Here is a tiny trained network, its code and every weight. The questions are about switching its units off for an input and a class, where a switched-off unit gives its printed mean instead of its output.

import numpy as np


def w(rows, s, z=0):
    codes = np.array(rows[::2]) - 128.0
    scale = np.full(codes.shape[1], s)
    scale[-1] = z or s
    return codes * scale


def f(y):
    return y / 2 * (1 + np.tanh(0.7978845608 * (y + 0.044715 * y**3)))


def log_softmax(a):
    a = a - a.max(-1, keepdims=True)
    return a - np.log(np.exp(a).sum(-1, keepdims=True))


def net(x, mask):
    res = np.array(x, float).reshape(1, 5) / 4 @ E
    y = f(res @ A[0][:, :-1].T + A[0][:, -1])
    res = res + np.where(mask, y, B[0][:, -1]) @ B[0][:, :-1]
    return log_softmax(res[-1] @ U[:, :-1].T + U[:, -1])


A, B = {}, {}
E = w([
[113,89,103,163,96,162,135,142,47,108,250,128],'x0',
[162,159,113,127,150,70,100,81,55,167,86,163],'x1',
[155,157,151,182,59,137,66,77,115,98,108,168],'x2',
[177,164,46,175,109,166,169,148,128,168,139,129],'x3',
[45,64,132,202,130,36,166,139,143,135,140,171],'x4',
],0.014)
A[0] = w([
[160,48,71,185,90,67,114,189,87,79,110,179,85],'N0',
[163,139,165,91,200,131,112,154,121,94,99,59,225],'N1',
[115,81,135,66,91,81,111,73,215,112,98,160,146],'N2',
[120,10,208,148,108,22,130,92,172,56,111,222,156],'N3',
[46,113,164,66,113,72,92,118,91,104,160,255,252],'N4',
[130,197,66,181,61,207,149,118,87,117,127,150,254],'N5',
],0.0059,0.0029)
B[0] = w([
[189,75,113,160,81,74,97,75,142,90,131,190,187],'N0',
[140,95,110,2,164,93,243,156,151,140,16,161,203],'N1',
[141,244,138,65,143,159,50,136,156,63,117,135,191],'N2',
[38,194,83,183,131,96,89,224,29,150,69,204,254],'N3',
[86,71,204,92,128,27,119,135,7,11,117,227,228],'N4',
[172,115,122,139,10,139,118,22,137,226,220,53,242],'N5',
],0.0088,0.0095)
U = w([
[183,134,121,86,61,150,63,37,72,152,175,65,146],'0',
[70,58,110,184,120,61,153,132,99,59,179,134,92],'1',
[176,152,32,64,186,148,205,164,156,190,128,94,210],'2',
[88,81,111,83,96,254,214,153,234,104,210,136,252],'3',
[158,128,110,212,144,66,131,92,214,153,104,106,62],'4',
[121,56,171,99,210,120,119,118,95,67,148,148,67],'5',
[133,168,171,96,160,87,134,106,195,65,79,147,114],'6',
[52,209,107,136,167,121,86,202,122,150,109,164,79],'7',
],0.0085,0.0024)

Each question gives the input, the list of numbers given to net, and the class t.
The units are the neurons (one row each of A and B). Each row of codes is followed by its name. A weight is (code - 128) times the scale printed after its matrix; where a second scale follows, it is the last column's (A, B and U).
mask holds one flag per neuron, in row order. A switched-off neuron (its flag False) gives its mean, the last column of its row in B, instead of its output. The means were averaged over made-up inputs and are rounded, as every weight is.
A unit's drop is (log p(t) with every unit on - log p(t) with that unit switched off) / (log p(t) with every unit on - log p(t) with every unit switched off).
The circuit of an input: a set's keep is (log p(t) with only the set's units on - log p(t) with every unit switched off) / (log p(t) with every unit on - log p(t) with every unit switched off). Starting from all 6 units, units are removed one at a time, each time the one whose removal leaves the highest keep (on an exact tie, the one counted first), for as long as the keep stays at least 0.8.
circuit, biggest first: the units of the circuit, biggest drop first
top k neurons: the k neurons with the biggest drops, biggest first
drop of u: that unit's drop, to one decimal
input [0,-5,4,-2,-1], class 3: top 2 neurons	N4, N3
input [-5,-5,-4,5,5], class 3: top 2 neurons	N3, N4
input [-3,-3,6,-3,5], class 7: circuit, biggest first	N3
input [8,4,2,-7,-2], class 1: top 3 neurons	N2, N1, N4
input [0,-1,-3,7,5], class 4: top 2 neurons	N4, N1
input [7,-7,2,7,4], class 0: top 2 neurons	N5, N0
input [-2,5,-1,-1,7], class 7: top 2 neurons	N3, N5
input [-1,-2,-2,-3,-4], class 2: circuit, biggest first	N4, N1
input [-3,-5,3,4,2], class 3: circuit, biggest first	N3, N4
input [0,-7,5,-6,4], class 7: top 2 neurons	N3, N2
input [0,-2,5,-4,5], class 7: top 3 neurons	N3, N2, N5
input [-6,-1,1,4,5], class 7: circuit, biggest first	N5, N3
input [-6,-1,1,1,-5], class 2: circuit, biggest first	N4, N1
input [0,-6,-3,-7,5], class 7: top 2 neurons	N3, N2
input [6,-6,3,-8,-8], class 3: top 2 neurons	N1, N3
input [-2,1,-5,-1,5], class 7: top 2 neurons	N3, N5
input [5,-6,3,-5,-5], class 3: circuit, biggest first	N3, N0, N4
input [3,-3,-6,8,7], class 3: circuit, biggest first	N3
input [-2,1,3,-4,-5], class 6: top 3 neurons	N5, N1, N3
input [1,2,-3,0,-7], class 2: circuit, biggest first	N1
input [-6,5,-1,0,-3], class 2: top 3 neurons	N4, N1, N0
input [-4,5,-4,-1,-7], class 2: top 2 neurons	N4, N1
input [-4,-4,7,-5,0], class 7: drop of N3	0.7
input [-5,-2,0,0,4], class 7: drop of N3	0.2
input [-7,-4,-8,-4,4], class 7: drop of N4	0.0
input [-6,4,-2,-2,7], class 7: drop of N3	0.8
input [0,-6,0,4,4], class 3: circuit, biggest first	N4
